Below are the code and all the weights of a small trained network. Each question names an input and a target symbol and asks about switching units off, where a switched-off unit gives its printed mean instead of its output.

import numpy as np


def w(rows, s, z=0):
    codes = np.array(rows[::2]) - 128.0
    scale = np.full(codes.shape[1], s)
    scale[-1] = z or s
    return codes * scale


def f(y):
    return np.maximum(y, 0)


def softmax(a):
    e = np.exp(a - a.max(-1, keepdims=True))
    return e / e.sum(-1, keepdims=True)


def log_softmax(a):
    a = a - a.max(-1, keepdims=True)
    return a - np.log(np.exp(a).sum(-1, keepdims=True))


def net(x, mask):
    ids = ['αγπστφψω'.index(c) for c in x.split()]
    T = len(ids)
    res = E[ids] + P[:T]
    u = 0
    for l in range(3):
        r = res
        for j in range(3):
            rows = slice(3 * j, 3 * j + 3)
            q, k, v = (r @ M[l][rows].T for M in (Q, K, V))
            z = softmax(np.where(np.tri(T) > 0, q @ k.T / 3**0.5, -1e9)) @ v
            o = O[l][rows]
            res = res + np.where(mask[u + j], z, o[:, -1]) @ o[:, :-1]
        u += 3
        y = f(res @ A[l][:, :-1].T + A[l][:, -1])
        res = res + np.where(mask[u : u + 8], y, B[l][:, -1]) @ B[l][:, :-1]
        u += 8
    return log_softmax(res[-1] @ U[:, :-1].T + U[:, -1])


Q, K, V, O, A, B = {}, {}, {}, {}, {}, {}
E = w([
[4,170,100,68],'α',
[109,185,21,129],'γ',
[106,104,161,202],'π',
[46,103,30,96],'σ',
[130,164,54,115],'τ',
[140,189,54,172],'φ',
[184,186,146,136],'ψ',
[192,105,86,92],'ω',
],0.012)
P = w([
[54,181,203,135],'0',
[78,200,182,130],'1',
[98,203,167,137],'2',
[121,200,146,129],'3',
[142,200,130,129],'4',
[164,198,119,125],'5',
[183,200,103,125],'6',
[201,197,91,119],'7',
[222,194,75,119],'8',
[235,196,62,113],'9',
[253,191,47,115],'10',
],0.006)
Q[0] = w([
[143,113,133,117],'L0H0',
[108,127,122,178],'L0H0',
[111,79,112,147],'L0H0',
[117,154,117,172],'L0H1',
[183,253,105,173],'L0H1',
[130,148,184,100],'L0H1',
[117,141,95,187],'L0H2',
[119,133,79,79],'L0H2',
[126,196,72,128],'L0H2',
],0.042)
K[0] = w([
[127,109,120,164],'L0H0',
[128,100,149,75],'L0H0',
[83,78,154,129],'L0H0',
[170,104,106,100],'L0H1',
[251,211,78,129],'L0H1',
[143,184,159,139],'L0H1',
[176,50,148,162],'L0H2',
[145,183,72,93],'L0H2',
[215,152,103,145],'L0H2',
],0.035)
V[0] = w([
[129,136,97,135],'L0H0',
[150,110,97,94],'L0H0',
[113,150,106,159],'L0H0',
[130,114,117,123],'L0H1',
[75,110,89,118],'L0H1',
[108,183,169,148],'L0H1',
[113,115,142,9],'L0H2',
[122,95,119,29],'L0H2',
[163,161,254,123],'L0H2',
],0.012)
O[0] = w([
[159,142,129,155,186],'L0H0',
[134,155,113,104,111],'L0H0',
[161,130,137,182,215],'L0H0',
[124,124,147,132,97],'L0H1',
[147,52,144,143,22],'L0H1',
[142,149,47,115,231],'L0H1',
[101,159,5,134,28],'L0H2',
[101,162,39,149,2],'L0H2',
[160,153,91,2,198],'L0H2',
],0.0099,0.0032)
A[0] = w([
[203,60,67,122,36],'L0N0',
[117,1,73,144,80],'L0N1',
[119,132,107,106,226],'L0N2',
[77,180,221,120,23],'L0N3',
[22,163,126,117,1],'L0N4',
[188,121,134,61,48],'L0N5',
[57,111,179,133,44],'L0N6',
[216,40,161,72,125],'L0N7',
],0.0096,0.0035)
B[0] = w([
[148,95,194,112,141],'L0N0',
[63,187,112,68,144],'L0N1',
[142,138,91,97,221],'L0N2',
[82,163,7,111,163],'L0N3',
[178,141,249,177,154],'L0N4',
[118,131,207,197,253],'L0N5',
[77,180,113,112,140],'L0N6',
[104,138,12,136,199],'L0N7',
],0.013,0.0047)
Q[1] = w([
[129,153,121,253],'L1H0',
[66,3,161,100],'L1H0',
[79,117,72,149],'L1H0',
[139,134,174,97],'L1H1',
[170,122,81,78],'L1H1',
[138,204,98,141],'L1H1',
[192,138,108,132],'L1H2',
[52,87,149,171],'L1H2',
[82,102,123,93],'L1H2',
],0.025)
K[1] = w([
[193,110,118,239],'L1H0',
[2,53,175,131],'L1H0',
[136,54,108,131],'L1H0',
[97,140,160,95],'L1H1',
[111,57,125,81],'L1H1',
[199,123,131,132],'L1H1',
[188,109,152,114],'L1H2',
[57,87,92,134],'L1H2',
[118,199,139,107],'L1H2',
],0.024)
V[1] = w([
[115,96,110,127],'L1H0',
[137,154,140,128],'L1H0',
[153,254,164,123],'L1H0',
[20,172,132,133],'L1H1',
[62,173,137,124],'L1H1',
[106,158,140,122],'L1H1',
[148,141,126,149],'L1H2',
[172,171,145,176],'L1H2',
[81,125,187,109],'L1H2',
],0.0082)
O[1] = w([
[133,132,96,160,94],'L1H0',
[123,123,147,106,155],'L1H0',
[94,92,201,2,250],'L1H0',
[166,16,124,190,117],'L1H1',
[139,57,131,154,135],'L1H1',
[124,96,145,131,141],'L1H1',
[107,92,130,129,146],'L1H2',
[84,33,119,121,180],'L1H2',
[188,119,123,158,111],'L1H2',
],0.006,0.014)
A[1] = w([
[190,88,128,106,154],'L1N0',
[100,95,49,123,78],'L1N1',
[246,118,73,145,123],'L1N2',
[186,87,181,113,174],'L1N3',
[156,88,210,123,59],'L1N4',
[91,46,128,89,135],'L1N5',
[96,138,155,109,38],'L1N6',
[144,117,136,84,2],'L1N7',
],0.012,0.0061)
B[1] = w([
[53,139,94,135,183],'L1N0',
[199,115,191,131,156],'L1N1',
[6,125,131,83,140],'L1N2',
[99,140,202,102,254],'L1N3',
[183,127,60,120,205],'L1N4',
[183,157,182,113,206],'L1N5',
[101,106,87,158,179],'L1N6',
[125,54,105,205,184],'L1N7',
],0.017,0.007)
Q[2] = w([
[147,162,236,117],'L2H0',
[152,145,255,77],'L2H0',
[123,127,116,141],'L2H0',
[95,12,89,157],'L2H1',
[144,103,33,125],'L2H1',
[99,77,5,148],'L2H1',
[145,161,101,104],'L2H2',
[112,109,80,135],'L2H2',
[139,116,105,88],'L2H2',
],0.015)
K[2] = w([
[68,55,208,82],'L2H0',
[93,105,245,128],'L2H0',
[145,138,114,133],'L2H0',
[154,182,59,151],'L2H1',
[181,136,101,207],'L2H1',
[164,185,50,251],'L2H1',
[113,152,86,141],'L2H2',
[163,153,93,144],'L2H2',
[139,172,142,146],'L2H2',
],0.015)
V[2] = w([
[158,4,102,69],'L2H0',
[171,134,139,144],'L2H0',
[94,30,103,67],'L2H0',
[143,164,170,193],'L2H1',
[104,192,134,175],'L2H1',
[99,105,101,95],'L2H1',
[116,207,155,144],'L2H2',
[71,2,107,126],'L2H2',
[47,38,119,135],'L2H2',
],0.0042)
O[2] = w([
[93,227,53,179,200],'L2H0',
[147,135,118,97,97],'L2H0',
[75,172,96,186,236],'L2H0',
[191,65,123,105,23],'L2H1',
[173,76,157,84,2],'L2H1',
[81,151,147,131,173],'L2H1',
[136,99,162,123,188],'L2H2',
[2,82,85,118,61],'L2H2',
[17,82,108,116,93],'L2H2',
],0.0031,0.0022)
A[2] = w([
[146,104,161,110,57],'L2N0',
[120,174,4,81,163],'L2N1',
[161,217,140,133,103],'L2N2',
[199,84,148,175,181],'L2N3',
[155,84,101,239,62],'L2N4',
[76,104,225,230,108],'L2N5',
[154,23,163,175,2],'L2N6',
[38,132,116,185,123],'L2N7',
],0.012,0.0068)
B[2] = w([
[68,137,81,150,217],'L2N0',
[193,10,79,111,211],'L2N1',
[92,91,109,96,253],'L2N2',
[126,116,238,219,186],'L2N3',
[53,12,205,105,148],'L2N4',
[235,201,39,102,239],'L2N5',
[27,132,74,8,143],'L2N6',
[15,127,117,183,211],'L2N7',
],0.016,0.0033)
U = w([
[105,176,60,143,143],'α',
[130,111,110,161,164],'γ',
[82,172,159,1,219],'π',
[164,74,62,93,138],'σ',
[126,129,97,114,3],'τ',
[145,105,156,172,134],'φ',
[43,68,99,143,15],'ψ',
[231,190,120,142,221],'ω',
],0.0058,0.0032)

Each question gives the input, a string of symbols that net reads in full, and the target symbol t.
The units are the heads (3 rows each of Q, K, V and O) and the neurons (one row each of A and B). Each row of codes is followed by its name. A weight is (code - 128) times the scale printed after its matrix; where a second scale follows, it is the last column's (O, A, B and U).
mask holds one flag per unit, layer by layer, with each layer's heads first. A switched-off unit (its flag False) gives its mean, the last column of its rows in O or B, instead of its output. The means were averaged over made-up inputs and are rounded, as every weight is.
A unit's drop is (log p(t) with every unit on - log p(t) with that unit switched off) / (log p(t) with every unit on - log p(t) with every unit switched off).
The circuit of an input: a set's keep is (log p(t) with only the set's units on - log p(t) with every unit switched off) / (log p(t) with every unit on - log p(t) with every unit switched off). Starting from the 12 units with the biggest drops (on a tie, the unit counted first), units are removed one at a time, each time the one whose removal leaves the highest keep (on an exact tie, the one counted first), for as long as the keep stays at least 0.8.
circuit, biggest first: the units of the circuit, biggest drop first
most important unit: the unit with the biggest drop
top k neurons: the k neurons with the biggest drops, biggest first
k most important neurons of layer l: the k neurons of layer l with the biggest drops, biggest first
which heads matter: for each layer, one digit per head in row order, 1 if its drop is at least 0.15 and else 0, layers parted by /
input τ σ ω σ ω ψ φ ψ φ α, target ψ: top 3 neurons -> [L0N3, L2N7, L1N4]
input π γ φ, target ω: most important unit -> L0H2
input γ ψ γ ψ ψ σ, target φ: which heads matter -> 010 / 000 / 000
input σ γ ω τ π α, target α: which heads matter -> 001 / 100 / 000
input ψ ω φ φ γ σ ω φ π, target σ: top 2 neurons -> [L0N7, L1N3]
input γ σ γ, target α: circuit, biggest first -> [L0H2, L2N5, L2N7]
input φ ω γ α, target α: 2 most important neurons of layer 2 -> [L2N5, L2N7]
input τ φ ψ φ α, target ψ: circuit, biggest first -> [L0H2, L2N7, L1N6]
input ψ ψ γ ω α γ, target σ: circuit, biggest first -> [L1N3, L2N1]
input φ ω τ, target σ: 3 most important neurons of layer 1 -> [L1N3, L1N5, L1N7]
input γ σ τ φ σ γ, target ω: top 2 neurons -> [L2N5, L0N7]
input α ψ ω σ ψ φ γ φ φ ψ σ, target φ: which heads matter -> 010 / 100 / 000
input τ ω ψ π φ φ ω γ, target σ: top 2 neurons -> [L2N1, L1N3]
input ω σ ω, target σ: most important unit -> L1N3
input γ ψ γ γ γ, target ψ: which heads matter -> 011 / 110 / 000
input ψ α ψ ω ψ φ, target σ: circuit, biggest first -> [L2N1, L1N3, L0N5]
input ψ γ π φ ω, target ψ: top 3 neurons -> [L0N7, L0N5, L1N2]
input ψ ψ ψ τ ω α γ φ ω, target ψ: top 4 neurons -> [L0N7, L0N5, L2N7, L1N2]
input γ ψ ψ γ σ, target α: 2 most important neurons of layer 0 -> [L0N1, L0N6]
input φ α τ, target ω: which heads matter -> 001 / 100 / 000
input α ω ω, target σ: most important unit -> L2N1
input ψ γ τ γ ψ ω τ, target σ: which heads matter -> 001 / 010 / 000
input ψ ω ψ ψ φ γ γ ψ ψ π, target π: which heads matter -> 010 / 100 / 000
input ψ ψ ω ψ γ π ψ ψ γ ω, target α: which heads matter -> 001 / 100 / 000
input γ ω ω σ, target σ: circuit, biggest first -> [L2N1, L0H2]
input ω ω α, target ω: top 4 neurons -> [L0N4, L2N5, L0N7, L1N0]
input γ ψ γ ω, target α: 4 most important neurons of layer 0 -> [L0N5, L0N3, L0N2, L0N7]
input φ γ ω ψ ψ ψ ψ σ φ τ, target ω: circuit, biggest first -> [L0H2, L2N5]
input τ γ γ γ γ, target ψ: top neuron -> [L2N4]
input π ω α, target ω: circuit, biggest first -> [L0N4, L2N5]
